Below are the code and all the weights of a small trained network. Each question names an input and a class and asks about switching units off, where a switched-off unit gives its printed mean instead of its output.

import numpy as np


def w(rows, s, z=0):
    codes = np.array(rows[::2]) - 128.0
    scale = np.full(codes.shape[1], s)
    scale[-1] = z or s
    return codes * scale


def f(y):
    return np.maximum(y, 0)


def log_softmax(a):
    a = a - a.max(-1, keepdims=True)
    return a - np.log(np.exp(a).sum(-1, keepdims=True))


def net(x, mask):
    res = np.array(x, float).reshape(1, 6) / 4 @ E
    y = f(res @ A[0][:, :-1].T + A[0][:, -1])
    res = res + np.where(mask, y, B[0][:, -1]) @ B[0][:, :-1]
    return log_softmax(res[-1] @ U[:, :-1].T + U[:, -1])


A, B = {}, {}
E = w([
[54,211,108,1],'x0',
[129,128,130,127],'x1',
[27,25,73,127],'x2',
[126,129,127,127],'x3',
[117,70,228,84],'x4',
[240,66,71,34],'x5',
],0.0043)
A[0] = w([
[131,126,137,128,253],'N1',
[131,168,42,193,75],'N2',
[102,85,132,130,106],'N3',
[68,169,163,162,57],'N4',
[173,155,53,137,129],'N5',
[116,52,248,85,73],'N6',
[71,75,89,101,73],'N7',
[102,99,110,128,57],'N8',
[137,174,29,159,58],'N9',
[63,52,94,127,38],'N10',
[182,184,170,130,50],'N11',
[54,157,208,204,38],'N12',
[73,63,94,131,44],'N13',
[111,146,113,85,50],'N14',
[110,125,163,88,114],'N15',
[202,188,187,140,72],'N16',
[165,103,98,92,4],'N17',
[191,196,182,117,60],'N18',
[122,109,172,109,186],'N19',
[93,177,102,182,130],'N20',
[95,169,115,49,55],'N21',
[150,105,138,164,82],'N22',
[184,97,80,52,66],'N23',
[97,78,99,120,71],'N24',
[105,161,117,73,30],'N25',
[123,111,180,106,79],'N26',
[164,169,156,114,83],'N27',
[95,160,123,72,54],'N28',
[119,94,112,136,141],'N29',
[131,88,151,116,96],'N30',
[149,124,215,100,107],'N31',
[181,63,148,210,60],'N32',
[160,92,130,188,59],'N33',
[87,166,131,104,104],'N34',
[139,116,133,165,97],'N35',
[164,90,132,189,32],'N36',
[130,129,126,133,233],'N37',
[212,69,104,82,91],'N38',
[91,149,152,157,25],'N39',
[165,110,91,94,48],'N40',
[163,169,153,129,35],'N41',
[160,108,109,100,35],'N42',
[99,154,134,73,69],'N43',
[162,106,140,166,86],'N44',
[148,102,154,139,133],'N45',
],0.011,0.0065)
B[0] = w([
[240,209,75,147,255],'N1',
[55,58,70,70,160],'N2',
[126,144,117,163,146],'N3',
[138,64,205,133,154],'N4',
[129,75,68,79,172],'N5',
[58,4,57,45,175],'N6',
[127,121,112,221,158],'N7',
[115,131,139,174,130],'N8',
[68,48,75,89,154],'N9',
[84,133,142,225,152],'N10',
[89,121,129,201,146],'N11',
[191,45,228,111,175],'N12',
[91,142,144,206,147],'N13',
[108,176,159,115,135],'N14',
[123,143,104,90,150],'N15',
[68,103,121,210,166],'N16',
[185,62,201,131,131],'N17',
[89,119,122,225,159],'N18',
[176,142,66,120,192],'N19',
[200,81,139,110,178],'N20',
[69,218,177,85,164],'N21',
[110,166,146,98,141],'N22',
[148,74,217,128,173],'N23',
[107,128,117,181,144],'N24',
[89,195,153,70,139],'N25',
[119,89,90,98,137],'N26',
[122,139,120,188,145],'N27',
[82,180,164,84,148],'N28',
[150,149,114,165,158],'N29',
[118,116,97,115,140],'N30',
[113,73,71,102,163],'N31',
[56,233,167,57,176],'N32',
[83,190,155,79,149],'N33',
[104,186,149,84,157],'N34',
[123,166,131,106,141],'N35',
[93,203,169,75,143],'N36',
[219,195,84,139,234],'N37',
[180,76,219,144,185],'N38',
[171,90,187,151,131],'N39',
[177,92,163,131,139],'N40',
[97,138,130,191,132],'N41',
[160,81,170,119,131],'N42',
[85,179,160,84,149],'N43',
[112,170,141,102,146],'N44',
[127,179,127,113,156],'N45',
],0.033,0.0064)
U = w([
[206,77,236,122,121],'0',
[93,219,154,86,109],'1',
[90,140,100,254,133],'2',
[189,146,100,123,179],'3',
[183,147,97,125,172],'4',
[114,71,50,74,130],'5',
[164,146,110,137,9],'6',
[74,95,156,137,18],'7',
],0.0062,0.014)

Each question gives the input, the list of numbers given to net, and the class t.
The units are the neurons (one row each of A and B). Each row of codes is followed by its name. A weight is (code - 128) times the scale printed after its matrix; where a second scale follows, it is the last column's (A, B and U).
mask holds one flag per neuron, in row order. A switched-off neuron (its flag False) gives its mean, the last column of its row in B, instead of its output. The means were averaged over made-up inputs and are rounded, as every weight is.
A unit's drop is (log p(t) with every unit on - log p(t) with that unit switched off) / (log p(t) with every unit on - log p(t) with every unit switched off).
The circuit of an input: a set's keep is (log p(t) with only the set's units on - log p(t) with every unit switched off) / (log p(t) with every unit on - log p(t) with every unit switched off). Starting from the 12 units with the biggest drops (on a tie, the unit counted first), units are removed one at a time, each time the one whose removal leaves the highest keep (on an exact tie, the one counted first), for as long as the keep stays at least 0.8.
units of the circuit, in order: the units of the circuit, biggest drop first
top k neurons: the k neurons with the biggest drops, biggest first
drop when u is switched off: that unit's drop, to one decimal
input [5,-5,-3,3,7,6], class 5: units of the circuit, in order -> (N6)
input [-4,-2,-3,-1,-7,-1], class 5: top 3 neurons -> (N2; N9; N5)
input [8,7,8,-3,-2,-8], class 0: top 4 neurons -> (N12; N4; N20; N32)
input [-3,-7,-7,2,-8,3], class 5: top 2 neurons -> (N5; N2)
input [0,0,2,1,-8,4], class 5: units of the circuit, in order -> (N9; N2)
input [6,4,0,2,-2,-6], class 0: top 4 neurons -> (N4; N12; N20; N32)
input [4,6,-1,-3,4,7], class 0: top 2 neurons -> (N23; N38)
input [4,-4,-7,5,-7,-2], class 2: units of the circuit, in order -> (N18; N16)
input [4,-2,0,-3,5,-3], class 5: units of the circuit, in order -> (N6; N31)
input [7,-2,3,-7,-7,7], class 0: top 3 neurons -> (N23; N38; N40)
input [-5,0,-2,1,-8,4], class 5: units of the circuit, in order -> (N2; N5)
input [8,-3,-5,-2,8,-6], class 1: top 2 neurons -> (N21; N34)
input [-2,0,-8,-4,-7,6], class 2: units of the circuit, in order -> (N16; N18)
input [-3,-5,-5,3,-7,1], class 5: top 3 neurons -> (N2; N5; N9)
input [8,0,-7,-5,-6,8], class 0: top 2 neurons -> (N23; N38)
input [-1,-1,-1,1,-6,6], class 0: units of the circuit, in order -> (N38)
input [-3,2,6,0,6,-2], class 2: units of the circuit, in order -> (N10; N13)
input [8,4,8,-4,-6,-5], class 1: top 2 neurons -> (N21; N34)
input [-7,-3,5,5,3,-6], class 1: top 4 neurons -> (N32; N33; N38; N36)
input [8,-6,-7,-2,-6,1], class 1: units of the circuit, in order -> (N21)
input [3,1,-6,-6,8,-8], class 0: top 2 neurons -> (N12; N4)
input [-7,4,1,-6,5,6], class 1: drop when N20 is switched off -> 0.1
input [5,6,-6,1,4,-3], class 2: drop when N16 is switched off -> 0.3
